Each row is followed by its class.
-7	-31	20	-19	4	6	7	-42	21	33	-33	-13	-1	1	-1	2	-4	33	-15	-5	-5	-19	2	10	25	20	-9	-10	-28	-27	-1	14	1	16	-26 | B
-10	3	27	-9	-10	3	-9	11	44	27	-12	6	-58	31	-40	21	-10	-7	-2	-16	-27	-26	14	57	1	4	15	-1	-18	-35	44	-8	14	33	20 | R
16	67	-41	7	10	-24	-6	21	10	-16	38	41	-70	6	-27	-38	-9	-44	30	-21	10	9	13	25	-49	-38	-9	17	12	10	7	-20	2	17	36 | F
5	-33	42	-22	-57	27	-13	-9	20	48	-49	-39	13	-2	16	6	24	16	-22	2	11	-45	-10	-6	30	33	8	6	-19	-11	25	4	26	1	10 | B
23	22	-49	-1	-12	-10	-6	28	-18	-11	-6	-9	24	-1	-13	11	6	-12	27	11	9	13	0	-2	-23	-28	-1	8	45	21	-35	-3	-12	-13	40 | G
-4	-25	-6	-13	-20	12	-2	22	13	4	-7	4	-4	17	-42	45	-16	-10	-6	-7	-15	3	-3	41	-27	-8	26	0	38	12	13	-1	18	16	23 | A
39	43	-33	-24	-4	-29	27	-45	34	8	-69	-25	61	0	-21	-8	13	33	53	-3	6	-8	-18	8	-16	-26	-10	-23	-29	23	-4	44	-3	7	27 | S
20	8	-50	-13	15	-18	30	-33	-7	12	-40	-9	39	6	0	-14	7	34	21	3	11	9	-15	-7	-4	-25	-19	-5	-18	1	-21	16	-12	-3	-13 | K
30	61	-62	6	4	-22	6	2	23	-8	-18	4	8	20	-53	-24	-5	-20	46	-9	-5	18	-4	61	-19	-40	2	-6	19	13	0	6	0	8	50 | Y
25	23	17	-18	-32	-25	17	-10	19	19	-46	-15	11	4	-63	52	2	-14	17	-14	-14	-10	3	48	-25	-14	38	-25	-21	41	37	24	18	21	38 | S
9	37	0	33	2	-7	-15	7	-7	-25	46	5	-34	-15	39	-37	13	-57	29	-15	26	-18	-5	7	-29	-5	-2	24	-20	37	-1	-15	3	-3	-2 | R
1	-8	3	-8	23	8	14	20	12	12	18	7	-25	23	-7	-11	-15	12	-9	9	-14	-10	-6	29	2	1	-11	16	-12	-25	7	-8	-5	15	-14 | G
-14	-18	15	-5	-5	13	-13	28	8	-9	5	12	-42	9	-22	41	-5	-6	-2	-11	-14	5	11	25	-24	-6	18	5	35	-12	11	-17	9	12	8 | A
-2	-26	-24	-24	23	17	4	14	23	21	3	5	-1	34	2	-28	-21	14	-4	2	-16	6	4	42	25	-20	-37	16	13	-42	-7	-7	0	4	14 | B
-15	-49	24	-8	23	7	4	-14	14	27	3	-24	0	-10	26	-2	4	10	-32	10	10	-10	-19	-20	19	19	-9	10	-21	-11	-5	5	0	-10	-39 | W
13	51	-39	0	14	-15	-4	-11	8	-30	2	13	-25	-11	5	-27	17	-6	51	-10	23	-13	-4	1	-36	-11	-28	23	5	26	-7	-2	5	14	10 | A
42	26	13	-1	-59	-12	6	5	11	7	-42	-11	-9	1	-56	27	8	-30	16	-25	-4	-13	-1	84	-43	4	31	-8	-39	57	51	20	23	26	55 | G
11	-18	43	-4	-30	5	-9	28	23	19	26	-1	-35	6	-7	-6	-4	-72	-14	-20	0	-16	-3	85	0	13	20	29	-31	29	58	-9	33	23	14 | U
6	-22	4	-19	-11	8	15	26	13	31	-6	-9	3	27	-32	13	-20	-12	-13	8	-18	-8	-10	70	5	-1	12	0	-6	8	16	9	6	17	18 | G
-7	-18	2	-12	20	-4	1	14	23	25	22	21	-57	23	-16	-21	-26	-10	-9	-11	-17	1	3	61	9	-1	4	22	-10	-35	15	-23	7	32	-1 | U
20	36	-72	-15	-1	4	9	-1	-13	-2	-15	-16	46	-17	-8	-17	8	22	49	10	15	9	-15	-32	10	-9	-22	22	17	8	-37	-4	-15	-6	28 | X
1	13	-51	-26	20	-16	13	-19	23	1	-51	3	34	-9	-28	-2	-18	44	30	1	-4	39	-10	1	-15	-22	4	-39	26	-20	-35	15	-20	-5	10 | F
18	0	-5	-9	8	-20	29	-15	20	10	-4	-9	32	7	-4	-15	-1	-7	17	-2	11	2	-20	36	-12	-17	-8	3	-35	33	3	17	5	0	0 | S
13	7	-25	-10	11	0	8	-5	-6	-5	-32	-13	33	-13	-11	13	-6	40	19	12	-6	8	-11	-17	-13	3	5	-14	17	-4	-34	13	-17	-3	-6 | G
23	24	4	4	-42	-13	-15	27	-10	2	11	-3	-25	2	-6	5	3	-58	26	-23	17	-8	8	52	-23	-4	18	15	-10	53	21	-11	16	24	51 | R
29	74	-33	2	-6	-28	14	-5	14	0	-12	29	-52	24	-67	4	1	-35	34	-30	-15	-10	19	63	-42	-42	0	-8	-25	25	60	4	10	27	35 | K
-16	-38	-22	-13	39	3	2	2	-5	21	24	-7	-8	-5	16	5	-29	33	-23	15	9	14	-6	-36	22	9	-4	19	21	-30	-40	-25	-19	11	-27 | W
-6	-11	-22	-20	0	-5	7	-34	-14	26	-21	-17	16	1	-5	1	5	21	-19	11	12	-16	1	-20	22	9	-6	10	-2	-16	-38	4	-6	11	-10 | B
-7	-42	-23	-5	40	9	24	-21	-8	14	15	-3	26	-4	33	-37	-16	18	-9	5	11	14	-21	13	19	1	-28	19	-11	-14	-51	-7	-10	-9	-37 | B
23	24	-3	-14	-31	-9	-8	9	34	13	-62	-15	9	27	-69	35	3	-1	22	-12	-27	8	10	59	-6	-26	34	-37	24	-10	36	22	9	14	57 | Y
-7	-37	2	-25	-30	25	-6	25	27	17	-9	-2	-4	21	-7	7	-5	19	-9	-5	7	-10	-10	31	-3	15	-2	24	14	-18	17	-9	18	16	15 | A
14	4	-44	-27	19	-16	25	-5	21	9	-31	-9	31	14	-32	3	-16	21	22	-3	-11	23	-6	43	6	-35	-9	-26	2	-6	-1	17	-20	-6	34 | W
16	-4	47	20	24	13	12	25	15	-20	25	5	-28	-19	15	-11	-4	-18	15	-15	-9	-2	-18	47	-26	13	-2	7	-30	12	30	-11	6	-12	-28 | G
16	21	24	23	-10	-10	11	11	-5	-9	42	12	-31	-21	10	-14	-4	-42	27	-20	19	-3	-3	34	-24	1	8	26	-19	32	24	-23	9	15	-12 | L
20	50	-24	-1	15	-30	17	8	20	-1	8	27	-35	24	-44	-3	-14	-28	36	-17	-17	6	6	69	-39	-45	-2	-6	-12	29	28	0	10	21	46 | S
17	1	-21	-19	-34	4	-11	14	31	0	-21	-9	1	20	-26	-1	21	-32	16	-10	15	-13	-5	54	-30	-14	-13	39	6	28	25	18	31	15	43 | A
0	15	-25	-19	-9	-16	-3	-40	29	30	-67	-20	26	-5	-36	7	-1	50	19	6	4	-6	-7	1	22	25	12	-28	5	-20	-6	18	1	19	5 | Y
-7	-12	-24	5	57	8	15	9	36	7	26	9	-5	26	8	-48	-32	13	8	9	-12	21	-17	54	29	-14	-17	11	4	-47	-11	-14	-10	6	-22 | Y
4	18	-68	-9	52	1	15	5	29	-11	25	36	-28	30	-6	-47	-36	21	37	-13	-13	27	10	64	2	-42	-37	14	16	-44	-3	-24	-17	7	20 | B
6	2	18	-5	-29	18	1	28	2	15	24	-4	-26	3	-19	0	1	-32	-4	-16	-1	-21	-3	33	4	12	12	28	-30	6	47	-15	10	19	21 | X
2	22	-9	5	18	-10	7	-4	9	-24	23	25	-47	3	-17	2	1	-26	15	-19	1	-6	5	44	-43	-9	-9	24	-15	23	18	-3	12	32	0 | A
12	10	-14	14	-7	-24	7	10	-10	2	28	4	0	-9	-6	-23	-3	-38	22	-4	21	1	-6	15	-15	-18	-5	28	11	23	-16	-13	2	-4	-6 | L
-3	1	-12	11	22	-5	6	-2	-11	11	12	18	-38	-1	-7	-1	-18	-2	2	-12	-6	4	5	-2	-18	-14	7	-2	-2	-12	-6	-19	-6	10	-31 | K
24	31	3	-4	-33	-14	0	-10	22	8	-40	-16	18	-20	4	-32	19	17	46	-3	21	-23	-14	-5	0	10	-13	9	-16	5	16	3	12	-4	7 | L
6	16	14	1	8	9	-21	28	11	-2	18	0	-49	-13	11	-21	6	-39	15	-8	1	-6	-3	20	-8	4	12	38	4	-10	6	-29	13	13	-1 | U
0	-5	20	-13	-45	-2	-24	22	10	28	-20	-15	-19	-2	-13	3	5	-1	3	4	10	-26	7	-8	12	16	14	30	17	-21	16	-14	19	14	10 | L
3	22	10	-6	-31	3	2	13	-9	23	-5	7	-40	-1	-83	68	-11	-33	6	-24	-34	-11	22	26	-18	-10	47	-19	9	12	35	-2	3	33	39 | X
12	8	-4	-8	-15	1	-7	11	11	2	-38	-27	25	-3	-9	14	7	-3	26	-1	-2	-9	-13	16	-5	-2	21	-3	8	4	-1	7	7	-5	24 | R
0	1	-45	-8	46	-14	12	-8	-10	-18	-2	-3	36	-31	40	-46	-3	30	24	10	31	30	-28	-44	-9	-12	-19	-1	22	-19	-66	-2	-27	-29	-26 | F
-1	-24	30	16	26	21	-14	28	17	1	9	-20	1	-6	32	-32	7	-5	-3	10	1	-2	-27	-2	13	10	6	24	8	-35	-7	-16	11	-20	-34 | Y
-27	-9	34	11	-17	8	-15	22	-21	28	64	19	-74	-15	-27	29	-16	-42	-29	-13	-5	-27	18	-10	4	36	26	28	-15	5	27	-39	9	31	-20 | X
20	12	-12	-11	-46	-14	12	-36	-14	17	-20	1	1	-5	-37	37	0	-3	1	-25	12	-3	19	26	-14	5	19	-9	-13	36	11	9	5	31	30 | B
8	17	-6	-9	9	-3	11	-24	-1	5	-44	-13	16	-8	-12	21	12	20	9	2	-7	-8	-6	-23	-11	-5	10	-18	-12	-4	7	15	-4	-1	-27 | K
25	34	6	-2	-14	0	10	27	49	-16	-3	13	-31	2	-42	-27	-4	-59	36	-37	-4	21	-9	114	-42	-30	10	-7	-22	25	54	5	16	-8	43 | F
-3	-20	1	-25	27	-14	35	-22	43	33	-21	-4	17	22	-32	0	-26	33	2	1	-16	-2	-17	51	13	-4	-2	-13	-30	-17	8	15	2	14	-11 | S
7	14	-76	-4	26	-15	3	17	-6	-7	3	6	26	24	3	-38	-17	11	34	7	2	16	-10	12	-5	-39	-22	11	30	-15	-51	-8	-16	-9	33 | R
3	5	-61	-23	19	-2	7	2	40	-3	-26	13	4	29	-23	-21	-7	29	32	0	-5	5	-11	45	-16	-25	-35	16	19	-17	-2	6	9	12	29 | A
-7	-13	1	20	11	4	-10	31	-17	-6	90	30	-69	2	18	-26	-25	-66	-10	-21	15	11	17	53	-6	-6	0	46	5	19	2	-51	5	7	-7 | B
-1	-3	-36	-9	19	-1	31	-23	-9	-1	-1	-5	53	-18	0	-9	-11	18	21	1	2	17	-21	11	12	11	-15	-8	-28	23	-9	10	-16	-2	-9 | X
21	23	13	24	4	-6	18	42	8	-7	65	28	-63	17	-23	-10	-18	-67	8	-20	-8	-1	-1	100	-35	-15	6	22	-27	44	46	-30	11	18	17 | G
6	-14	21	-20	-49	-20	-2	-15	-5	39	-20	-8	-16	-2	-38	37	-3	-16	-19	-17	6	-12	7	29	-2	24	49	-8	-14	22	18	0	11	43	13 | U
8	4	49	4	-36	-8	5	14	23	26	-1	0	-37	5	-43	19	-1	-48	-6	-18	-9	-32	0	62	-18	5	28	15	-23	14	62	-2	31	27	9 | L
9	-16	-12	-4	48	-1	29	-14	35	-3	-18	-13	45	13	-1	-35	-14	26	15	4	-11	16	-31	58	27	-10	-15	-10	-15	-30	2	23	-4	-13	-19 | Y
-3	-14	29	-8	-6	8	-14	5	5	14	14	-9	-34	-12	9	13	-1	-4	-16	-5	7	-13	6	-15	8	20	8	11	-12	3	24	-5	3	8	-8 | W
-5	-26	-13	-6	35	-4	22	3	15	13	24	14	-17	17	-25	13	-29	-4	-16	-10	-16	19	-2	46	-4	-23	-8	-5	0	-8	11	2	-7	3	7 | W
-1	9	28	30	-22	-20	-21	27	-5	-1	60	32	-91	9	-22	18	-20	-69	-9	-40	1	-16	25	58	-40	5	31	15	-15	29	43	-37	19	37	24 | R
-12	25	-32	7	19	-12	-11	17	20	7	26	30	-51	17	-21	-22	-27	6	16	4	-12	-3	16	1	-9	-20	-9	24	33	-44	-3	-32	-4	23	-4 | L
8	4	18	11	-62	-5	-19	33	-15	18	26	2	-46	14	-29	33	-4	-66	-9	-26	11	-16	16	50	-25	0	44	12	3	39	26	-21	18	29	51 | R
23	69	-85	-13	4	0	-15	-13	-3	-20	-37	1	-2	-2	-19	-19	6	21	56	-1	2	10	15	-10	-12	-33	-15	6	48	-9	-35	-1	-11	2	55 | B
5	9	-24	-19	28	-11	13	28	23	7	7	11	-10	22	-40	7	-31	4	26	-4	-18	26	4	41	-10	-33	5	3	25	-14	-10	-17	-7	9	17 | S
15	17	28	-26	-28	-27	10	-16	20	32	-27	-8	-19	4	-50	32	-5	12	8	-16	3	-23	9	19	-10	15	29	-6	-35	19	37	7	12	43	8 | S
39	53	-81	-13	-10	-32	1	-19	-23	1	-44	-17	35	0	-3	-23	26	0	54	7	29	0	-1	-40	-14	-48	-17	3	21	35	-32	20	-10	-9	25 | K
-4	-3	-27	-24	43	-12	24	-2	47	17	-8	11	10	28	-22	-19	-30	41	22	5	-19	13	-7	36	6	-24	-20	-8	-6	-37	-5	1	-9	5	-4 | S
35	40	-40	-10	-30	-9	-6	14	15	2	-12	-4	-4	12	-15	-34	19	-45	35	-7	12	-2	-8	53	-18	-29	5	35	-2	30	17	2	19	10	54 | U
8	-20	5	-11	-6	0	8	-10	19	30	-25	-16	-4	6	-9	-6	-10	22	1	3	-1	-11	-11	27	3	11	3	-4	-20	-8	-10	9	-6	19	-8 | G
16	42	17	9	-35	-11	-14	37	12	-6	22	25	-70	1	-49	22	0	-80	9	-32	-4	7	18	56	-55	-28	34	-10	17	41	50	-14	21	10	56 | F
